[[-58,-15,-20,20,11,-49,-86,-57,-17,74,7,-17,-58,18],
[-37,-16,-2,50,74,-52,-21,-54,-30,42,-53,-2,-46,-3],
[-42,-25,-16,42,16,-55,-59,-54,56,61,-26,-4,-43,15]]
|
[[-42,-25,-16,42,16,-55,-59,-54,56,61,-26,-4,-43,15],
[-37,-16,-2,50,74,-52,-21,-54,-30,42,-53,-2,-46,-3],
[-58,-15,-20,20,11,-49,-86,-57,-17,74,7,-17,-58,18]]

[[-4,17,29,-12,0,-22,-30],
[40,-32,-26,-21,22,26,20],
[-11,32,-29,29,-7,11,-8],
[-50,32,15,33,-62,0,0],
[37,0,-40,40,26,0,-54],
[42,2,0,-19,30,15,-8],
[-53,54,56,30,-67,0,21],
[49,-4,7,-4,42,-20,22],
[33,-64,-22,-12,-18,3,16]]
|
[[33,-64,-22,-12,-18,3,16],
[49,-4,7,-4,42,-20,22],
[-53,54,56,30,-67,0,21],
[42,2,0,-19,30,15,-8],
[37,0,-40,40,26,0,-54],
[-50,32,15,33,-62,0,0],
[-11,32,-29,29,-7,11,-8],
[40,-32,-26,-21,22,26,20],
[-4,17,29,-12,0,-22,-30]]

[[5,-52,-1],
[-17,-22,-27],
[-10,53,-20],
[1,-28,3],
[-12,70,-11],
[18,-2,15],
[-11,-18,-17]]
|
[[-11,-18,-17],
[18,-2,15],
[-12,70,-11],
[1,-28,3],
[-10,53,-20],
[-17,-22,-27],
[5,-52,-1]]

[[86,36],
[-39,-4]]
|
[[-39,-4],
[86,36]]

[[49,-53,-20],
[-30,88,15]]
|
[[-30,88,15],
[49,-53,-20]]

[[65,-7,-37,50,-33,-45,3],
[-62,1,35,-47,37,34,-8]]
|
[[-62,1,35,-47,37,34,-8],
[65,-7,-37,50,-33,-45,3]]
---
[[-19,3,-4,2,-32,-30,5,15,9,-19,15,2,-12,-13,60],
[51,8,-12,-19,-4,-7,-15,-12,51,18,-13,86,-35,-19,-9]]
|
[[51,8,-12,-19,-4,-7,-15,-12,51,18,-13,86,-35,-19,-9],
[-19,3,-4,2,-32,-30,5,15,9,-19,15,2,-12,-13,60]]

[[-36,58,-43,-23],
[-18,55,-36,11],
[-26,-44,3,-10],
[20,24,-57,-8],
[-32,-54,71,76],
[19,6,-1,5],
[15,-9,-13,-58],
[21,5,-9,20],
[-33,-31,18,8],
[53,-1,-26,-75]]
|
[[20,24,-57,-8],
[-36,58,-43,-23],
[-18,55,-36,11],
[53,-1,-26,-75],
[15,-9,-13,-58],
[21,5,-9,20],
[19,6,-1,5],
[-26,-44,3,-10],
[-33,-31,18,8],
[-32,-54,71,76]]

[[13,-28,-51,-6,14,-11,16,-38],
[-19,28,29,28,-2,-5,-12,11],
[-31,8,-13,2,19,-8,-21,-6],
[5,-8,-16,10,7,-13,-4,8],
[0,6,-6,0,1,4,-6,-1],
[-7,65,-29,-42,-62,15,75,-7],
[2,-15,13,0,-1,-10,6,-8],
[-32,-3,17,9,37,-18,-35,-68]]
|
[[13,-28,-51,-6,14,-11,16,-38],
[-7,65,-29,-42,-62,15,75,-7],
[5,-8,-16,10,7,-13,-4,8],
[-31,8,-13,2,19,-8,-21,-6],
[0,6,-6,0,1,4,-6,-1],
[2,-15,13,0,-1,-10,6,-8],
[-32,-3,17,9,37,-18,-35,-68],
[-19,28,29,28,-2,-5,-12,11]]

[[-10,-10,39,-15,53,6,11,-9,28,1,-27],
[-18,-42,27,24,-9,59,-19,-28,4,-21,51],
[11,-1,0,-44,44,-15,32,-5,8,-15,-24],
[-7,16,17,-5,6,-35,-13,-28,-12,28,13],
[-52,-3,-10,-1,-27,-13,67,-17,27,-16,-3]]
|
[[-52,-3,-10,-1,-27,-13,67,-17,27,-16,-3],
[11,-1,0,-44,44,-15,32,-5,8,-15,-24],
[-7,16,17,-5,6,-35,-13,-28,-12,28,13],
[-18,-42,27,24,-9,59,-19,-28,4,-21,51],
[-10,-10,39,-15,53,6,11,-9,28,1,-27]]

[[42,37,29,-53,43,9,-17,-59,37,0,-12,-32,-2,34,74,22],
[71,57,-70,-30,-43,-18,30,56,-45,-85,50,-27,72,-66,-55,-13],
[-20,-3,-7,-2,-11,47,-16,-28,7,-2,-25,-3,-31,-47,11,-12],
[-28,-31,-8,3,5,0,-18,-28,-9,-6,-53,-5,-67,22,-30,-3],
[27,41,0,-34,-41,2,-50,-49,10,7,0,-1,-15,-11,25,-61],
[32,5,-23,64,64,36,19,37,-3,34,17,62,12,-17,7,3]]
|
[[71,57,-70,-30,-43,-18,30,56,-45,-85,50,-27,72,-66,-55,-13],
[32,5,-23,64,64,36,19,37,-3,34,17,62,12,-17,7,3],
[-28,-31,-8,3,5,0,-18,-28,-9,-6,-53,-5,-67,22,-30,-3],
[-20,-3,-7,-2,-11,47,-16,-28,7,-2,-25,-3,-31,-47,11,-12],
[27,41,0,-34,-41,2,-50,-49,10,7,0,-1,-15,-11,25,-61],
[42,37,29,-53,43,9,-17,-59,37,0,-12,-32,-2,34,74,22]]

[[-57,-17,58,-37,-50],
[22,-14,-9,-69,-2],
[-7,-55,-60,16,37],
[65,62,46,-3,30],
[-18,22,-39,48,28],
[-12,-14,10,52,-71]]
|
[[-7,-55,-60,16,37],
[-18,22,-39,48,28],
[22,-14,-9,-69,-2],
[-12,-14,10,52,-71],
[65,62,46,-3,30],
[-57,-17,58,-37,-50]]
---
[[72,-20,-7,-65,24,-18,12],
[71,-20,-7,22,24,22,12],
[72,-20,-7,-65,24,-18,12],
[72,-20,-7,-80,24,-18,43],
[21,-20,-7,-65,24,-21,-11],
[18,-20,-7,-65,24,-21,-10],
[72,-20,22,-35,24,-18,12],
[72,-20,21,-44,24,-18,12]]
|
[[72,-20,21,-44,24,-18,12],
[72,-20,-7,-65,24,-18,12],
[71,-20,-7,22,24,22,12],
[72,-20,-7,-65,24,-18,12],
[72,-20,-7,-80,24,-18,43],
[21,-20,-7,-65,24,-21,-11],
[18,-20,-7,-65,24,-21,-10],
[72,-20,22,-35,24,-18,12]]

[[25,-6,13,-19,-11,21,-16,8,12],
[65,16,22,5,-11,15,-36,-71,-63],
[-57,-58,-55,-51,-10,-16,20,33,-8]]
|
[[-57,-58,-55,-51,-10,-16,20,33,-8],
[25,-6,13,-19,-11,21,-16,8,12],
[65,16,22,5,-11,15,-36,-71,-63]]

[[-1,-21,-3,12,49,4],
[25,-3,5,-19,-8,-20],
[42,3,3,-49,8,-4],
[-20,-22,36,2,48,4],
[45,1,20,-23,10,-34],
[-4,-19,-12,17,-13,5],
[19,3,12,-12,-3,1],
[3,3,-35,-43,0,-35],
[20,-27,11,8,48,0],
[66,45,-5,5,70,-38],
[-7,89,-21,1,40,24]]
|
[[-7,89,-21,1,40,24],
[-1,-21,-3,12,49,4],
[25,-3,5,-19,-8,-20],
[42,3,3,-49,8,-4],
[-20,-22,36,2,48,4],
[45,1,20,-23,10,-34],
[-4,-19,-12,17,-13,5],
[19,3,12,-12,-3,1],
[3,3,-35,-43,0,-35],
[20,-27,11,8,48,0],
[66,45,-5,5,70,-38]]

[[8,7,-37,-39],
[37,37,-54,77]]
|
[[37,37,-54,77],
[8,7,-37,-39]]

[[-35,28,-9,10,36,-29],
[-37,12,4,8,0,-21],
[10,28,-39,-42,-8,21],
[52,-12,14,-39,-5,-24],
[-2,2,-5,-27,-13,5],
[-35,-14,-20,28,20,37],
[-61,-8,-10,17,22,2],
[10,-12,4,4,-4,-2],
[-22,-20,23,32,-74,78],
[-16,-14,-45,-11,13,3]]
|
[[-16,-14,-45,-11,13,3],
[-35,28,-9,10,36,-29],
[-37,12,4,8,0,-21],
[10,28,-39,-42,-8,21],
[52,-12,14,-39,-5,-24],
[-2,2,-5,-27,-13,5],
[-35,-14,-20,28,20,37],
[-61,-8,-10,17,22,2],
[10,-12,4,4,-4,-2],
[-22,-20,23,32,-74,78]]

[[2,-18,-7,38,23,22,0,17,-25,43],
[1,-7,-46,13,4,-9,-32,-36,-26,11],
[12,29,10,35,-27,-18,18,-14,13,-4],
[24,-36,-32,2,16,56,5,-2,18,9],
[-8,-40,-34,13,-63,-45,36,11,-25,-18],
[-8,-27,38,7,36,41,-8,8,55,-39],
[29,35,58,43,67,0,4,12,-5,-13],
[-5,48,13,-17,-20,-31,12,2,-35,23]]
|
[[-5,48,13,-17,-20,-31,12,2,-35,23],
[2,-18,-7,38,23,22,0,17,-25,43],
[1,-7,-46,13,4,-9,-32,-36,-26,11],
[12,29,10,35,-27,-18,18,-14,13,-4],
[24,-36,-32,2,16,56,5,-2,18,9],
[-8,-40,-34,13,-63,-45,36,11,-25,-18],
[-8,-27,38,7,36,41,-8,8,55,-39],
[29,35,58,43,67,0,4,12,-5,-13]]
